Below are the code and all the weights of a small trained network. Each question names an input and a class and asks about switching units off, where a switched-off unit gives its printed mean instead of its output.

import numpy as np


def w(rows, s, z=0):
    codes = np.array(rows[::2]) - 128.0
    scale = np.full(codes.shape[1], s)
    scale[-1] = z or s
    return codes * scale


def norm(h):
    return h / np.sqrt((h * h).mean(-1, keepdims=True) + 1e-5)


def f(y):
    return np.maximum(y, 0)


def log_softmax(a):
    a = a - a.max(-1, keepdims=True)
    return a - np.log(np.exp(a).sum(-1, keepdims=True))


def net(x, mask):
    res = np.array(x, float).reshape(1, 4) / 4 @ E
    u = 0
    for l in range(2):
        y = f(norm(res) @ A[l][:, :-1].T + A[l][:, -1])
        res = res + np.where(mask[u : u + 14], y, B[l][:, -1]) @ B[l][:, :-1]
        u += 14
    return log_softmax(norm(res)[-1] @ U[:, :-1].T + U[:, -1])


A, B = {}, {}
E = w([
[131,195,249,77,176,128,192,126],'x0',
[178,48,111,76,136,89,35,126],'x1',
[92,185,139,47,166,195,35,173],'x2',
[136,112,103,56,80,171,148,162],'x3',
],0.011)
A[0] = w([
[93,243,198,154,145,158,154,80,87],'0.n1',
[75,115,73,154,127,151,79,133,23],'0.n2',
[90,160,183,83,247,123,59,189,135],'0.n3',
[160,78,107,154,227,58,125,38,107],'0.n4',
[136,103,186,186,140,70,180,128,158],'0.n5',
[111,65,175,182,251,42,107,76,73],'0.n6',
[98,60,202,48,144,106,134,111,138],'0.n7',
[65,165,168,164,112,148,120,159,81],'0.n8',
[129,119,136,170,210,2,124,138,91],'0.n9',
[227,138,223,76,36,106,185,142,118],'0.n10',
[81,80,51,186,106,131,153,134,150],'0.n11',
[60,118,129,240,36,176,120,106,4],'0.n12',
[125,158,92,150,68,163,148,73,22],'0.n13',
[106,56,46,145,76,162,199,42,82],'0.n14',
],0.0081,0.0037)
B[0] = w([
[115,113,23,126,129,86,97,135,232],'0.n1',
[125,66,124,97,109,105,176,149,168],'0.n2',
[128,150,144,129,151,180,115,84,254],'0.n3',
[213,141,170,186,138,159,69,109,217],'0.n4',
[148,63,97,80,114,150,69,159,222],'0.n5',
[154,110,191,177,183,79,126,140,221],'0.n6',
[208,209,123,56,111,153,95,111,193],'0.n7',
[93,192,104,158,154,119,123,120,168],'0.n8',
[171,50,178,161,190,167,125,130,200],'0.n9',
[159,173,120,75,81,38,129,192,215],'0.n10',
[125,122,164,128,88,201,141,152,217],'0.n11',
[137,135,171,107,105,195,206,162,180],'0.n12',
[130,142,157,200,144,175,195,255,153],'0.n13',
[127,125,155,202,78,217,174,167,217],'0.n14',
],0.0086,0.0067)
A[1] = w([
[104,139,133,165,112,56,139,99,81],'1.n1',
[85,127,91,186,119,99,166,144,94],'1.n2',
[183,133,158,93,43,8,161,109,149],'1.n3',
[75,93,63,141,69,184,69,118,110],'1.n4',
[99,118,114,144,81,121,206,136,74],'1.n5',
[85,111,130,170,89,130,165,98,108],'1.n6',
[139,98,133,103,156,180,122,177,136],'1.n7',
[179,83,133,201,199,49,117,20,93],'1.n8',
[200,111,170,157,188,112,116,89,3],'1.n9',
[54,173,138,136,170,146,146,98,88],'1.n10',
[26,167,77,128,201,108,131,103,132],'1.n11',
[90,145,65,150,181,120,144,105,132],'1.n12',
[148,113,181,112,47,121,174,83,150],'1.n13',
[158,108,153,124,151,138,125,219,175],'1.n14',
],0.011,0.0033)
B[1] = w([
[95,27,79,102,76,63,90,123,137],'1.n1',
[125,168,174,108,139,241,129,42,170],'1.n2',
[159,225,79,99,76,66,118,182,209],'1.n3',
[67,31,53,65,145,77,191,176,218],'1.n4',
[189,109,191,160,117,172,91,138,194],'1.n5',
[178,153,190,133,98,180,55,102,167],'1.n6',
[125,141,151,152,217,34,122,41,212],'1.n7',
[162,100,254,170,208,91,66,93,254],'1.n8',
[151,44,170,234,186,110,78,60,228],'1.n9',
[29,187,42,133,176,178,160,72,174],'1.n10',
[75,132,4,170,109,211,206,41,188],'1.n11',
[99,224,117,131,164,181,138,190,160],'1.n12',
[122,133,37,80,67,109,101,183,190],'1.n13',
[68,101,178,139,157,50,147,44,243],'1.n14',
],0.0067,0.007)
U = w([
[145,47,76,158,43,90,115,162,71],'0',
[20,132,127,150,56,46,113,106,2],'1',
[10,223,13,144,199,194,164,86,162],'2',
[140,150,150,51,213,108,42,84,123],'3',
[125,106,159,202,54,212,208,190,210],'4',
[194,49,218,202,232,51,62,97,219],'5',
[62,12,29,61,146,83,114,182,198],'6',
[206,189,109,36,64,2,190,228,136],'7',
],0.0096,0.0044)

Each question gives the input, the list of numbers given to net, and the class t.
The units are the neurons (one row each of A and B). Each row of codes is followed by its name. A weight is (code - 128) times the scale printed after its matrix; where a second scale follows, it is the last column's (A, B and U).
mask holds one flag per neuron, layer by layer. A switched-off neuron (its flag False) gives its mean, the last column of its row in B, instead of its output. The means were averaged over made-up inputs and are rounded, as every weight is.
A unit's drop is (log p(t) with every unit on - log p(t) with that unit switched off) / (log p(t) with every unit on - log p(t) with every unit switched off).
The circuit of an input: a set's keep is (log p(t) with only the set's units on - log p(t) with every unit switched off) / (log p(t) with every unit on - log p(t) with every unit switched off). Starting from the 12 units with the biggest drops (on a tie, the unit counted first), units are removed one at a time, each time the one whose removal leaves the highest keep (on an exact tie, the one counted first), for as long as the keep stays at least 0.8.
circuit, biggest first: the units of the circuit, biggest drop first
most important unit: the unit with the biggest drop
top k neurons: the k neurons with the biggest drops, biggest first
top k neurons in layer l: the k neurons of layer l with the biggest drops, biggest first
input [-7,0,-7,-2], class 4: circuit, biggest first : [0.n14; 0.n11]
input [2,0,-5,1], class 7: circuit, biggest first : [0.n10; 1.n3]
input [4,-6,-3,1], class 7: circuit, biggest first : [0.n10; 0.n3; 1.n3]
input [8,-3,4,7], class 7: top 2 neurons : [0.n10; 0.n7]
input [0,-1,4,8], class 7: circuit, biggest first : [1.n9; 0.n9]
input [2,-4,-3,-1], class 4: top 4 neurons in layer 1 : [1.n2; 1.n8; 1.n5; 1.n9]
input [-1,-1,-8,0], class 4: circuit, biggest first : [0.n14]
input [-8,-6,3,-7], class 4: circuit, biggest first : [0.n12; 0.n11]
input [-2,-3,4,8], class 6: circuit, biggest first : [1.n4; 0.n7]
input [-3,5,6,1], class 6: circuit, biggest first : [1.n4; 1.n8]
input [-2,1,1,-1], class 6: circuit, biggest first : [0.n6; 1.n4]
input [4,-6,-2,1], class 2: top 2 neurons : [0.n1; 0.n8]
input [6,-7,2,8], class 2: top 2 neurons in layer 0 : [0.n8; 0.n1]
input [-6,-4,-6,-6], class 4: most important unit : 0.n14
input [6,4,-8,2], class 7: top 2 neurons in layer 1 : [1.n3; 1.n13]
input [6,-4,-2,-1], class 7: top 2 neurons in layer 0 : [0.n10; 0.n5]
input [-7,-1,8,-7], class 2: top 2 neurons : [0.n5; 1.n11]
